[[108 127 126 127 119 120]
 [ 99 111 145 140 126 110]
 [139 145 111 118 122 136]
 [104 109 148 142 122 127]
 [152 134 116 118 137 146]
 [116 137 121 123 125 127]
 [112 104 153 148 109 134]
 [150 135 114 117 135 137]
 [109 120 136 136 113 128]
 [133 145 111 116 129 137]]
:
[[152 134 116 118 137 146]
 [150 135 114 117 135 137]
 [139 145 111 118 122 136]
 [133 145 111 116 129 137]
 [116 137 121 123 125 127]
 [112 104 153 148 109 134]
 [109 120 136 136 113 128]
 [108 127 126 127 119 120]
 [104 109 148 142 122 127]
 [ 99 111 145 140 126 110]]

[[135 129 123 112 122]
 [154 140 133 129 122]
 [108 117 147 129 136]
 [107 122 122 119 131]
 [117 124 150 123 147]
 [145 136 124 151 125]
 [120 124 136 132 138]
 [125 124 132 132 132]
 [155 131 118 148 117]
 [114 120 135 134 135]]
:
[[155 131 118 148 117]
 [154 140 133 129 122]
 [145 136 124 151 125]
 [135 129 123 112 122]
 [125 124 132 132 132]
 [120 124 136 132 138]
 [117 124 150 123 147]
 [114 120 135 134 135]
 [108 117 147 129 136]
 [107 122 122 119 131]]

[[109 113 117 113 106 132 142 135 117]
 [114 146 113 111 132 146 129 140 117]
 [126 119 141 116 121 121 126 129 111]
 [125 132 120 123 117 139 116 125 113]]
:
[[126 119 141 116 121 121 126 129 111]
 [125 132 120 123 117 139 116 125 113]
 [114 146 113 111 132 146 129 140 117]
 [109 113 117 113 106 132 142 135 117]]

[[116 120 154 118 149 112 146 117 119 118 120 155 133 129 122]
 [130 104 112 138 113 108 135 105 105 127 105 121 117 120 135]]
:
[[130 104 112 138 113 108 135 105 105 127 105 121 117 120 135]
 [116 120 154 118 149 112 146 117 119 118 120 155 133 129 122]]

[[138 133 133 132 135 133 136 139 136 141 133]
 [135 138 130 133 135 148 141 136 136 135 130]
 [133 133 135 134 134 140 134 139 138 136 133]
 [144 136 140 134 136 135 137 131 136 139 133]
 [143 132 133 132 132 138 145 134 134 133 137]
 [142 134 136 133 137 133 133 135 133 139 153]]
:
[[144 136 140 134 136 135 137 131 136 139 133]
 [143 132 133 132 132 138 145 134 134 133 137]
 [142 134 136 133 137 133 133 135 133 139 153]
 [138 133 133 132 135 133 136 139 136 141 133]
 [135 138 130 133 135 148 141 136 136 135 130]
 [133 133 135 134 134 140 134 139 138 136 133]]

[[131 115 142]
 [143 144 132]
 [125 123 142]
 [147 122 142]
 [150 122 138]
 [130 121 136]]
:
[[150 122 138]
 [147 122 142]
 [143 144 132]
 [131 115 142]
 [130 121 136]
 [125 123 142]]
---
[[124 129 135]
 [114 117 137]
 [134 131 154]]
:
[135 117 134]

[[102 158 104]
 [128 115 105]
 [111 120 141]
 [100 124 126]
 [114 136 137]]
:
[104 115 111]

[[131 126]
 [103 128]
 [127 130]]
:
[126 103]

[[119 139 134]
 [138 150 103]
 [142 139 140]]
:
[134 150 142]

[[128 126 129 129 129]
 [128 122 131 130 131]
 [150 116 137 111 114]
 [129 128 128 128 128]
 [138 123 132 120 122]]
:
[129 130 137 128 138]

[[146 130]
 [147 125]
 [140 130]
 [148 121]
 [153 138]]
:
[130 147]
---
[[133 131 112 117 122 123 132 117 141 128 124]
 [127 133 138 126 153 149 137 111 118 132 128]
 [123 123 129 133 135 132 138 127 110 121 128]
 [118 141 124 129 132 134 122 122 120 121 106]
 [144 138 131 129 139 145 124 116 138 115 121]
 [136 138 140 147 154 140 130 122 138 140 130]
 [121 133 121 130 134 128 116 124 121 130 115]]
:
[[136 138 140 147 154 140 130 122 138 140 130]
 [127 133 138 126 153 149 137 111 118 132 128]
 [144 138 131 129 139 145 124 116 138 115 121]
 [123 123 129 133 135 132 138 127 110 121 128]
 [118 141 124 129 132 134 122 122 120 121 106]
 [121 133 121 130 134 128 116 124 121 130 115]
 [133 131 112 117 122 123 132 117 141 128 124]]

[[128 140 134 141 112 122 113]
 [121 149 143 131 112 122 110]
 [131 113 132 140 134 126 135]
 [118 123 135 131 116 123 120]
 [121 101 138 132 125 150 125]
 [102 104 137 140 118 130 125]
 [104 128 142 136 123 145 116]
 [115 130 131 148 138 118 144]]
:
[[121 149 143 131 112 122 110]
 [104 128 142 136 123 145 116]
 [121 101 138 132 125 150 125]
 [102 104 137 140 118 130 125]
 [118 123 135 131 116 123 120]
 [128 140 134 141 112 122 113]
 [131 113 132 140 134 126 135]
 [115 130 131 148 138 118 144]]

[[133 107 114 138 156 124 129 129 128]
 [131 121 122 141 137 124 140 136 132]
 [112 148 138 123 121 131 123 118 130]
 [126 144 130 118 113 122 129 116 123]]
:
[[112 148 138 123 121 131 123 118 130]
 [126 144 130 118 113 122 129 116 123]
 [131 121 122 141 137 124 140 136 132]
 [133 107 114 138 156 124 129 129 128]]

[[111 152 140 128 142 113]
 [135 138 145 118 111 113]
 [133 102 127 113 138 107]]
:
[[135 138 145 118 111 113]
 [111 152 140 128 142 113]
 [133 102 127 113 138 107]]

[[125 127 123 127 125 127 130 127 125 127 128 130 129 131]
 [128 128 128 131 129 133 125 125 132 129 127 132 125 123]
 [128 129 127 126 122 128 135 130 137 134 128 125 122 111]
 [125 126 132 127 133 130 124 124 125 129 125 126 129 139]
 [146 130 105 132 133 111 124 131 121 133 137 129 135 137]
 [119 126 135 129 130 130 129 128 131 125 126 131 125 128]]
:
[[119 126 135 129 130 130 129 128 131 125 126 131 125 128]
 [125 126 132 127 133 130 124 124 125 129 125 126 129 139]
 [128 128 128 131 129 133 125 125 132 129 127 132 125 123]
 [128 129 127 126 122 128 135 130 137 134 128 125 122 111]
 [125 127 123 127 125 127 130 127 125 127 128 130 129 131]
 [146 130 105 132 133 111 124 131 121 133 137 129 135 137]]

[[120 127 143]
 [113 109 140]
 [132 125 127]
 [145 151 110]
 [122 130 114]
 [126 130 117]
 [106 112 145]
 [121 124 134]
 [109 110 137]
 [110 124 115]
 [129 131 123]
 [106 115 133]]
:
[[106 112 145]
 [120 127 143]
 [113 109 140]
 [109 110 137]
 [121 124 134]
 [106 115 133]
 [132 125 127]
 [129 131 123]
 [126 130 117]
 [110 124 115]
 [122 130 114]
 [145 151 110]]

[[112 149 129 157 145 144 128 126 151 110 118 117 139 157]
 [143 152 141 123 105 128 137 136 142 108 114 109 154 143]
 [125 147 130 105 105 117 110  99 119 123 157 112 102 157]
 [133 116 110 156 104 107 146 129 121 147 130 119 127 125]
 [135 101 132 133 115 141 147  98 117 134 125 130 142 104]]
:
[[143 152 141 123 105 128 137 136 142 108 114 109 154 143]
 [135 101 132 133 115 141 147  98 117 134 125 130 142 104]
 [125 147 130 105 105 117 110  99 119 123 157 112 102 157]
 [112 149 129 157 145 144 128 126 151 110 118 117 139 157]
 [133 116 110 156 104 107 146 129 121 147 130 119 127 125]]

[[134 145 115 133 142 120 118 148 120 120 137 116 136 121 121 118]
 [148 130 127 145 117 128 131 130 119 133 118 131 140 128 128 131]
 [142 128 138 139 126 119 112 128 118 117 128 133 128 141 138 112]
 [126 133 139 123 114 121 137 130 123 130 106 133 131 139 137 139]
 [140 121 114 141 115 151 136 121 130 151 119 125 137 107 113 135]
 [144 118 130 143 131 118 128 116 134 117 140 128 135 127 127 127]]
:
[[126 133 139 123 114 121 137 130 123 130 106 133 131 139 137 139]
 [142 128 138 139 126 119 112 128 118 117 128 133 128 141 138 112]
 [144 118 130 143 131 118 128 116 134 117 140 128 135 127 127 127]
 [148 130 127 145 117 128 131 130 119 133 118 131 140 128 128 131]
 [134 145 115 133 142 120 118 148 120 120 137 116 136 121 121 118]
 [140 121 114 141 115 151 136 121 130 151 119 125 137 107 113 135]]

[[114 119 136 100]
 [143 129 123 140]
 [111 108 146 134]]
:
[[111 108 146 134]
 [114 119 136 100]
 [143 129 123 140]]
